[[-0.16 -0.39 -4.70 -0.09  0.05 -0.11  2.88  0.81]
 [-1.73  0.00  6.57  1.99  1.81 -0.91 -4.29 -1.21]
 [ 1.49 -0.12 -4.73 -1.87 -1.69  0.84  2.83  0.76]]
->
[[-0.16 -1.73  1.49]
 [-0.39  0.00 -0.12]
 [-4.70  6.57 -4.73]
 [-0.09  1.99 -1.87]
 [ 0.05  1.81 -1.69]
 [-0.11 -0.91  0.84]
 [ 2.88 -4.29  2.83]
 [ 0.81 -1.21  0.76]]

[[ 0.96 -3.26 -4.60 -0.93 -1.07 -0.71]
 [ 0.39 -2.92  0.42 -5.70 -0.45 -1.93]
 [ 3.23 -0.09  0.62 -5.04  0.63  2.11]
 [ 1.02 -1.45  0.94  2.91  0.97  0.54]
 [-0.47 -0.26  2.25  1.30  3.70  1.30]
 [ 0.43 -1.42  3.79 -3.80  1.21  0.04]
 [-2.07 -0.89 -0.56  3.44  1.68 -0.29]
 [ 0.27 -2.39 -2.07 -1.68  0.54  1.11]]
->
[[ 0.96  0.39  3.23  1.02 -0.47  0.43 -2.07  0.27]
 [-3.26 -2.92 -0.09 -1.45 -0.26 -1.42 -0.89 -2.39]
 [-4.60  0.42  0.62  0.94  2.25  3.79 -0.56 -2.07]
 [-0.93 -5.70 -5.04  2.91  1.30 -3.80  3.44 -1.68]
 [-1.07 -0.45  0.63  0.97  3.70  1.21  1.68  0.54]
 [-0.71 -1.93  2.11  0.54  1.30  0.04 -0.29  1.11]]

[[ 1.48  2.08 -2.56  0.61  0.27 -1.41  2.96]
 [ 0.53  2.84 -3.56 -3.10 -1.60 -3.72  4.44]
 [ 5.48  0.65 -0.74 -1.29 -1.29  0.29  2.40]
 [ 3.08  2.27 -4.11  0.99  0.60 -1.37  2.37]
 [ 0.05  3.12  0.92  3.77  0.51  0.81 -0.37]
 [ 6.52  0.31 -1.42 -0.42 -1.23 -0.51  2.30]
 [ 2.65  1.77 -3.51  3.49  2.49  0.41  1.87]
 [ 2.09  3.12  1.13  5.32  0.42  1.03 -2.23]
 [ 2.58  1.45  0.98 -1.48 -0.92  2.04  2.28]]
->
[[ 1.48  0.53  5.48  3.08  0.05  6.52  2.65  2.09  2.58]
 [ 2.08  2.84  0.65  2.27  3.12  0.31  1.77  3.12  1.45]
 [-2.56 -3.56 -0.74 -4.11  0.92 -1.42 -3.51  1.13  0.98]
 [ 0.61 -3.10 -1.29  0.99  3.77 -0.42  3.49  5.32 -1.48]
 [ 0.27 -1.60 -1.29  0.60  0.51 -1.23  2.49  0.42 -0.92]
 [-1.41 -3.72  0.29 -1.37  0.81 -0.51  0.41  1.03  2.04]
 [ 2.96  4.44  2.40  2.37 -0.37  2.30  1.87 -2.23  2.28]]

[[-6.20 -1.50  4.71 -6.20 -6.19]
 [ 2.52 -0.84 -1.00  2.33  2.31]
 [ 2.98  0.99 -1.20  2.95  2.93]
 [-3.51  2.38  3.77 -3.29 -3.26]
 [ 4.29  0.97 -2.30  4.27  4.26]
 [-6.06 -4.21  2.14 -6.16 -6.16]]
->
[[-6.20  2.52  2.98 -3.51  4.29 -6.06]
 [-1.50 -0.84  0.99  2.38  0.97 -4.21]
 [ 4.71 -1.00 -1.20  3.77 -2.30  2.14]
 [-6.20  2.33  2.95 -3.29  4.27 -6.16]
 [-6.19  2.31  2.93 -3.26  4.26 -6.16]]

[[-1.23  0.81  2.30 -2.88 -2.32  0.87  0.53]
 [-1.55 -3.74  2.96 -2.40 -5.50  4.51 -3.80]
 [-1.69 -3.98  3.30 -2.18 -5.45  4.84 -4.01]
 [-0.64  6.06 -3.79 -0.74  1.71 -4.47  5.24]
 [-0.69  5.49 -2.79 -1.29  1.16 -3.86  4.75]
 [-1.68 -3.85  3.12 -2.05 -5.31  4.72 -3.90]
 [-1.67 -3.85  3.11 -2.06 -5.32  4.71 -3.89]
 [-1.69 -4.15  3.54 -2.54 -5.76  4.95 -4.16]
 [-0.67  5.32 -2.95 -1.46  0.87 -3.84  4.57]]
->
[[-1.23 -1.55 -1.69 -0.64 -0.69 -1.68 -1.67 -1.69 -0.67]
 [ 0.81 -3.74 -3.98  6.06  5.49 -3.85 -3.85 -4.15  5.32]
 [ 2.30  2.96  3.30 -3.79 -2.79  3.12  3.11  3.54 -2.95]
 [-2.88 -2.40 -2.18 -0.74 -1.29 -2.05 -2.06 -2.54 -1.46]
 [-2.32 -5.50 -5.45  1.71  1.16 -5.31 -5.32 -5.76  0.87]
 [ 0.87  4.51  4.84 -4.47 -3.86  4.72  4.71  4.95 -3.84]
 [ 0.53 -3.80 -4.01  5.24  4.75 -3.90 -3.89 -4.16  4.57]]

[[ 2.44 -4.07 -1.88]
 [ 2.37 -5.48  0.18]
 [-2.00 -4.16  0.04]
 [-1.35  3.48  2.92]
 [ 1.01  2.15 -3.07]
 [-3.06 -2.64 -0.81]
 [ 1.94  2.24 -1.58]
 [-0.33 -3.52 -2.38]
 [-0.40 -2.91 -2.84]
 [ 1.31 -0.82  1.94]
 [ 0.29 -3.30  1.52]]
->
[[ 2.44  2.37 -2.00 -1.35  1.01 -3.06  1.94 -0.33 -0.40  1.31  0.29]
 [-4.07 -5.48 -4.16  3.48  2.15 -2.64  2.24 -3.52 -2.91 -0.82 -3.30]
 [-1.88  0.18  0.04  2.92 -3.07 -0.81 -1.58 -2.38 -2.84  1.94  1.52]]
